Here is a tiny trained network, its code and every weight. The questions are about switching its units off for an input and a target symbol, where a switched-off unit gives its printed mean instead of its output.

import numpy as np


def w(rows, s, z=0):
    codes = np.array(rows[::2]) - 128.0
    scale = np.full(codes.shape[1], s)
    scale[-1] = z or s
    return codes * scale


def f(y):
    return np.maximum(y, 0)


def softmax(a):
    e = np.exp(a - a.max(-1, keepdims=True))
    return e / e.sum(-1, keepdims=True)


def log_softmax(a):
    a = a - a.max(-1, keepdims=True)
    return a - np.log(np.exp(a).sum(-1, keepdims=True))


def net(x, mask):
    ids = ['ΘΨαβγδεζημξστφω'.index(c) for c in x.split()]
    T = len(ids)
    res = E[ids] + P[:T]
    u = 0
    for l in range(2):
        r = res
        for j in range(3):
            rows = slice(2 * j, 2 * j + 2)
            q, k, v = (r @ M[l][rows].T for M in (Q, K, V))
            z = softmax(np.where(np.tri(T) > 0, q @ k.T / 2**0.5, -1e9)) @ v
            o = O[l][rows]
            res = res + np.where(mask[u + j], z, o[:, -1]) @ o[:, :-1]
        u += 3
        y = f(res @ A[l][:, :-1].T + A[l][:, -1])
        res = res + np.where(mask[u : u + 4], y, B[l][:, -1]) @ B[l][:, :-1]
        u += 4
    return log_softmax(res[-1] @ U[:, :-1].T + U[:, -1])


Q, K, V, O, A, B = {}, {}, {}, {}, {}, {}
E = w([
[103,116,191],'Θ',
[69,139,177],'Ψ',
[103,127,162],'α',
[130,103,189],'β',
[101,126,161],'γ',
[109,4,152],'δ',
[89,132,158],'ε',
[93,128,158],'ζ',
[105,120,177],'η',
[16,156,127],'μ',
[134,107,108],'ξ',
[37,145,114],'σ',
[68,130,116],'τ',
[178,90,46],'φ',
[203,14,120],'ω',
],0.015)
P = w([
[134,163,255],'0',
[134,149,236],'1',
[125,135,222],'2',
[112,113,185],'3',
[91,87,161],'4',
[76,66,147],'5',
[59,34,120],'6',
[47,23,118],'7',
[27,3,103],'8',
],0.0054)
Q[0] = w([
[250,171,37],'0.h1',
[165,153,138],'0.h1',
[109,32,232],'0.h2',
[79,248,79],'0.h2',
[157,86,161],'0.h3',
[49,149,237],'0.h3',
],0.017)
K[0] = w([
[186,222,164],'0.h1',
[124,158,148],'0.h1',
[94,2,147],'0.h2',
[168,190,56],'0.h2',
[157,107,123],'0.h3',
[175,209,111],'0.h3',
],0.022)
V[0] = w([
[154,127,86],'0.h1',
[88,216,36],'0.h1',
[193,201,173],'0.h2',
[162,207,57],'0.h2',
[28,25,171],'0.h3',
[148,9,141],'0.h3',
],0.011)
O[0] = w([
[149,124,183,96],'0.h1',
[65,38,148,46],'0.h1',
[137,51,199,93],'0.h2',
[228,118,175,10],'0.h2',
[254,162,219,198],'0.h3',
[166,241,119,165],'0.h3',
],0.009,0.011)
A[0] = w([
[166,38,175,117],'0.n1',
[205,67,94,195],'0.n2',
[94,253,129,4],'0.n3',
[89,129,73,253],'0.n4',
],0.011,0.0034)
B[0] = w([
[48,184,82,130],'0.n1',
[85,254,95,144],'0.n2',
[218,3,150,246],'0.n3',
[150,134,202,186],'0.n4',
],0.0098,0.013)
Q[1] = w([
[165,112,103],'1.h1',
[151,211,223],'1.h1',
[80,144,107],'1.h2',
[117,119,111],'1.h2',
[155,75,132],'1.h3',
[87,18,12],'1.h3',
],0.011)
K[1] = w([
[126,99,121],'1.h1',
[121,105,35],'1.h1',
[126,170,202],'1.h2',
[121,133,137],'1.h2',
[179,105,151],'1.h3',
[125,132,249],'1.h3',
],0.015)
V[1] = w([
[97,2,131],'1.h1',
[104,99,154],'1.h1',
[123,246,98],'1.h2',
[157,84,131],'1.h2',
[111,85,147],'1.h3',
[96,126,200],'1.h3',
],0.011)
O[1] = w([
[231,247,90,44],'1.h1',
[154,147,149,107],'1.h1',
[158,3,146,3],'1.h2',
[109,192,85,236],'1.h2',
[210,208,130,66],'1.h3',
[154,240,172,96],'1.h3',
],0.0059,0.0044)
A[1] = w([
[11,231,169,15],'1.n1',
[176,89,231,54],'1.n2',
[139,174,52,231],'1.n3',
[41,140,104,4],'1.n4',
],0.011,0.0039)
B[1] = w([
[220,33,151,202],'1.n1',
[101,196,5,254],'1.n2',
[23,81,154,184],'1.n3',
[140,189,96,154],'1.n4',
],0.012,0.0069)
U = w([
[84,179,148,214],'Θ',
[129,84,196,151],'Ψ',
[96,115,191,184],'α',
[106,92,203,168],'β',
[9,56,131,216],'γ',
[126,163,96,21],'δ',
[72,133,163,198],'ε',
[98,144,153,118],'ζ',
[89,158,149,121],'η',
[125,79,74,58],'μ',
[82,208,127,3],'ξ',
[88,164,165,160],'σ',
[93,153,156,81],'τ',
[112,112,121,43],'φ',
[130,142,144,30],'ω',
],0.012,0.0058)

Each question gives the input, a string of symbols that net reads in full, and the target symbol t.
The units are the heads (2 rows each of Q, K, V and O) and the neurons (one row each of A and B). Each row of codes is followed by its name. A weight is (code - 128) times the scale printed after its matrix; where a second scale follows, it is the last column's (O, A, B and U).
mask holds one flag per unit, layer by layer, with each layer's heads first. A switched-off unit (its flag False) gives its mean, the last column of its rows in O or B, instead of its output. The means were averaged over made-up inputs and are rounded, as every weight is.
A unit's drop is (log p(t) with every unit on - log p(t) with that unit switched off) / (log p(t) with every unit on - log p(t) with every unit switched off).
The circuit of an input: a set's keep is (log p(t) with only the set's units on - log p(t) with every unit switched off) / (log p(t) with every unit on - log p(t) with every unit switched off). Starting from the 12 units with the biggest drops (on a tie, the unit counted first), units are removed one at a time, each time the one whose removal leaves the highest keep (on an exact tie, the one counted first), for as long as the keep stays at least 0.8.
units of the circuit, in order: the units of the circuit, biggest drop first
most important unit: the unit with the biggest drop
k most important neurons: the k neurons with the biggest drops, biggest first
top k neurons in layer l: the k neurons of layer l with the biggest drops, biggest first
heads that matter: for each layer, one digit per head in row order, 1 if its drop is at least 0.15 and else 0, layers parted by /
input φ α η ζ ω σ, target μ: units of the circuit, in order => 0.n3, 0.h1, 1.n2
input φ ω γ, target μ: most important neuron => 0.n3
input Θ Ψ φ σ μ σ η μ β, target Ψ: top 2 neurons in layer 1 => 1.n1, 1.n2
input φ φ α ξ α φ ε, target γ: heads that matter => 110 / 110
input Ψ ξ η Θ ζ Ψ Θ μ, target Ψ: 3 most important neurons => 1.n1, 0.n3, 1.n2
input σ φ μ ω ζ, target μ: top 3 neurons in layer 0 => 0.n3, 0.n4, 0.n2
input η φ μ τ, target γ: 3 most important neurons => 0.n3, 0.n2, 0.n4
input φ φ Θ φ Θ α, target γ: 2 most important neurons => 0.n3, 0.n4
input Θ ε ε φ Θ Ψ γ μ Θ, target Ψ: units of the circuit, in order => 0.h1, 1.n1, 1.n2, 0.n3
input μ μ φ, target γ: heads that matter => 010 / 000
input β φ ξ, target γ: units of the circuit, in order => 0.n3, 0.h2, 1.h1, 0.n2
input η γ Θ γ μ α, target Ψ: heads that matter => 100 / 001
input Θ Θ σ μ Ψ ζ, target Ψ: 3 most important neurons => 0.n3, 1.n1, 1.n2
input φ Θ γ, target γ: units of the circuit, in order => 0.h2, 0.n2, 1.h1
input γ ζ β Θ ζ Ψ μ Ψ, target Ψ: most important unit => 0.h1
input Θ Ψ ω α α γ η ω μ, target μ: heads that matter => 111 / 001
input α ε α Ψ μ Θ φ ω Ψ, target μ: 3 most important neurons => 0.n3, 1.n2, 0.n4
input η ω μ, target μ: 2 most important neurons => 0.n3, 1.n2
input η Θ δ Ψ, target δ: units of the circuit, in order => 0.n3, 1.n2, 0.h1
input ζ μ Θ, target Ψ: heads that matter => 100 / 001
input μ Θ ε, target Ψ: heads that matter => 111 / 001
input φ α τ, target γ: heads that matter => 010 / 110
input φ φ ω μ ξ μ μ ζ μ, target Ψ: 4 most important neurons => 1.n1, 0.n4, 0.n3, 1.n2
input φ μ μ ε φ φ φ ζ, target γ: units of the circuit, in order => 0.n3, 0.n2, 0.h1, 1.h1
input η μ η, target Ψ: most important unit => 1.n1
input Ψ Θ φ β ξ, target γ: 2 most important neurons => 0.n3, 0.n2
input Θ φ φ Θ Θ δ φ, target δ: units of the circuit, in order => 0.h3
